Below are the code and all the weights of a small trained network. Each question names an input and a target symbol and asks about switching units off, where a switched-off unit gives its printed mean instead of its output.

import numpy as np


def w(rows, s, z=0):
    codes = np.array(rows[::2]) - 128.0
    scale = np.full(codes.shape[1], s)
    scale[-1] = z or s
    return codes * scale


def norm(h):
    return h / np.sqrt((h * h).mean(-1, keepdims=True) + 1e-5)


def softmax(a):
    e = np.exp(a - a.max(-1, keepdims=True))
    return e / e.sum(-1, keepdims=True)


def log_softmax(a):
    a = a - a.max(-1, keepdims=True)
    return a - np.log(np.exp(a).sum(-1, keepdims=True))


def net(x, mask):
    ids = ['αβεζηλξστφψω'.index(c) for c in x.split()]
    T = len(ids)
    res = E[ids] + P[:T]
    u = 0
    for l in range(2):
        r = norm(res)
        for j in range(3):
            rows = slice(3 * j, 3 * j + 3)
            q, k, v = (r @ M[l][rows].T for M in (Q, K, V))
            z = softmax(np.where(np.tri(T) > 0, q @ k.T / 3**0.5, -1e9)) @ v
            o = O[l][rows]
            res = res + np.where(mask[u + j], z, o[:, -1]) @ o[:, :-1]
        u += 3
    return log_softmax(norm(res)[-1] @ U[:, :-1].T + U[:, -1])


Q, K, V, O = {}, {}, {}, {}
E = w([
[114,71,150,193,118,137],'α',
[93,88,144,150,149,217],'β',
[128,129,59,177,133,118],'ε',
[61,167,155,96,113,164],'ζ',
[133,190,173,197,60,150],'η',
[160,133,157,143,144,152],'λ',
[187,90,112,155,105,104],'ξ',
[143,73,167,89,153,142],'σ',
[103,81,62,148,111,202],'τ',
[116,126,192,119,254,136],'φ',
[38,116,82,121,109,38],'ψ',
[125,182,31,123,157,168],'ω',
],0.013)
P = w([
[97,163,190,123,53,179],'0',
[81,152,171,255,170,134],'1',
[103,135,159,233,180,137],'2',
[109,118,135,203,184,124],'3',
[118,106,108,186,185,135],'4',
[125,103,102,178,205,128],'5',
],0.0079)
Q[0] = w([
[61,165,88,40,210,9],'L0H1',
[85,123,172,136,169,164],'L0H1',
[21,145,107,70,3,62],'L0H1',
[169,169,57,140,116,139],'L0H2',
[140,101,118,50,193,99],'L0H2',
[26,235,186,58,11,109],'L0H2',
[118,131,135,117,113,159],'L0H3',
[101,103,90,180,169,183],'L0H3',
[159,132,129,81,82,157],'L0H3',
],0.02)
K[0] = w([
[144,23,71,63,164,130],'L0H1',
[113,145,141,113,171,183],'L0H1',
[66,66,78,159,208,51],'L0H1',
[135,178,115,136,178,157],'L0H2',
[42,83,119,136,149,124],'L0H2',
[77,170,196,193,3,118],'L0H2',
[141,129,135,137,116,122],'L0H3',
[145,103,68,65,189,85],'L0H3',
[141,123,180,155,97,140],'L0H3',
],0.023)
V[0] = w([
[226,142,154,155,39,88],'L0H1',
[79,125,183,216,177,110],'L0H1',
[143,167,195,54,147,215],'L0H1',
[207,155,199,124,215,91],'L0H2',
[151,75,181,215,66,106],'L0H2',
[46,104,161,126,156,176],'L0H2',
[69,162,163,122,234,112],'L0H3',
[176,45,109,170,182,255],'L0H3',
[151,30,216,58,115,103],'L0H3',
],0.027)
O[0] = w([
[187,216,61,19,83,188,126],'L0H1',
[145,143,122,132,51,14,221],'L0H1',
[187,178,163,145,253,71,247],'L0H1',
[94,197,223,29,197,113,191],'L0H2',
[208,183,129,91,14,131,138],'L0H2',
[66,83,216,153,67,97,217],'L0H2',
[66,176,188,88,92,6,250],'L0H3',
[188,235,222,215,40,207,243],'L0H3',
[203,17,225,55,99,129,6],'L0H3',
],0.016,0.022)
Q[1] = w([
[173,135,98,155,78,98],'L1H1',
[129,194,150,149,96,124],'L1H1',
[212,3,133,80,187,218],'L1H1',
[179,48,88,123,200,230],'L1H2',
[128,213,93,132,83,109],'L1H2',
[157,124,78,145,99,150],'L1H2',
[84,186,158,179,171,76],'L1H3',
[215,119,124,143,115,120],'L1H3',
[102,145,96,240,69,186],'L1H3',
],0.025)
K[1] = w([
[132,94,119,74,156,101],'L1H1',
[138,73,109,130,148,145],'L1H1',
[36,245,101,124,51,30],'L1H1',
[47,251,78,108,120,96],'L1H2',
[157,75,112,125,190,142],'L1H2',
[105,142,119,154,156,150],'L1H2',
[57,172,110,192,149,119],'L1H3',
[128,126,215,85,122,96],'L1H3',
[185,199,118,138,172,180],'L1H3',
],0.024)
V[1] = w([
[170,208,113,186,228,190],'L1H1',
[53,168,167,73,220,133],'L1H1',
[176,143,88,12,122,91],'L1H1',
[159,26,102,122,209,181],'L1H2',
[182,52,239,149,96,194],'L1H2',
[121,85,115,99,189,124],'L1H2',
[171,153,105,150,105,153],'L1H3',
[81,110,133,136,3,133],'L1H3',
[82,93,91,129,115,125],'L1H3',
],0.028)
O[1] = w([
[132,103,206,95,48,187,186],'L1H1',
[163,174,155,192,42,107,62],'L1H1',
[108,185,155,81,141,40,78],'L1H1',
[147,236,88,91,139,177,5],'L1H2',
[254,109,85,97,159,143,243],'L1H2',
[128,189,119,160,111,127,45],'L1H2',
[93,130,145,110,124,174,140],'L1H3',
[102,55,89,125,46,106,118],'L1H3',
[117,93,114,160,157,102,72],'L1H3',
],0.023,0.012)
U = w([
[136,123,172,205,69,249,92],'α',
[252,176,106,77,158,159,77],'β',
[76,154,216,67,163,104,166],'ε',
[93,199,68,195,180,166,255],'ζ',
[41,77,62,98,56,122,80],'η',
[141,71,100,73,165,254,90],'λ',
[60,191,22,206,204,143,88],'ξ',
[193,106,151,247,90,45,63],'σ',
[169,142,232,84,139,100,174],'τ',
[239,61,126,120,166,147,94],'φ',
[157,184,59,47,31,140,136],'ψ',
[119,39,48,90,139,92,156],'ω',
],0.0089,0.0045)

Each question gives the input, a string of symbols that net reads in full, and the target symbol t.
The units are the heads (3 rows each of Q, K, V and O). Each row of codes is followed by its name. A weight is (code - 128) times the scale printed after its matrix; where a second scale follows, it is the last column's (O and U).
mask holds one flag per head, layer by layer. A switched-off head (its flag False) gives its mean, the last column of its rows in O, instead of its output. The means were averaged over made-up inputs and are rounded, as every weight is.
A unit's drop is (log p(t) with every unit on - log p(t) with that unit switched off) / (log p(t) with every unit on - log p(t) with every unit switched off).
The circuit of an input: a set's keep is (log p(t) with only the set's units on - log p(t) with every unit switched off) / (log p(t) with every unit on - log p(t) with every unit switched off). Starting from all 6 units, units are removed one at a time, each time the one whose removal leaves the highest keep (on an exact tie, the one counted first), for as long as the keep stays at least 0.8.
circuit, biggest first: the units of the circuit, biggest drop first
most important unit: the unit with the biggest drop
which heads matter: for each layer, one digit per head in row order, 1 if its drop is at least 0.15 and else 0, layers parted by /
drop of u: that unit's drop, to one decimal
input ω ξ ξ σ, target α: circuit, biggest first : L1H1; L0H1
input η ε φ η ω ξ, target ζ: which heads matter : 011 / 000
input φ ε λ ψ, target η: which heads matter : 101 / 000
input ω ω β λ, target ζ: which heads matter : 011 / 010
input τ ε ω τ, target ζ: most important unit : L0H2
input η ω λ τ, target ζ: which heads matter : 011 / 000
input σ τ ξ, target β: circuit, biggest first : L0H3; L1H2
input ω λ ε, target α: circuit, biggest first : L1H1; L0H1
input α ψ η φ φ ξ, target ω: which heads matter : 100 / 101
input ε τ τ λ, target α: which heads matter : 001 / 000
input ξ η ω φ η, target ψ: which heads matter : 100 / 000
input ω η σ β, target α: which heads matter : 000 / 100
input ζ ε τ σ ψ, target η: which heads matter : 111 / 000
input τ ψ λ, target ω: circuit, biggest first : L0H3
input σ ω τ τ ψ β, target ω: which heads matter : 001 / 001
input φ η σ τ ζ, target σ: which heads matter : 000 / 100
input λ ξ β η τ, target α: which heads matter : 011 / 000
input φ ω ω λ, target ζ: which heads matter : 001 / 000
input α ψ τ, target ω: which heads matter : 000 / 000
input ξ α τ, target ψ: circuit, biggest first : L0H1
input ω α σ ζ, target α: which heads matter : 000 / 100
input α φ β ω β, target ξ: drop of L1H2 : -0.1
input ζ β σ ω, target ξ: drop of L0H3 : 1.1
input ψ ω ψ, target ξ: drop of L0H3 : 0.7
input β ω α, target ζ: drop of L0H2 : 0.2
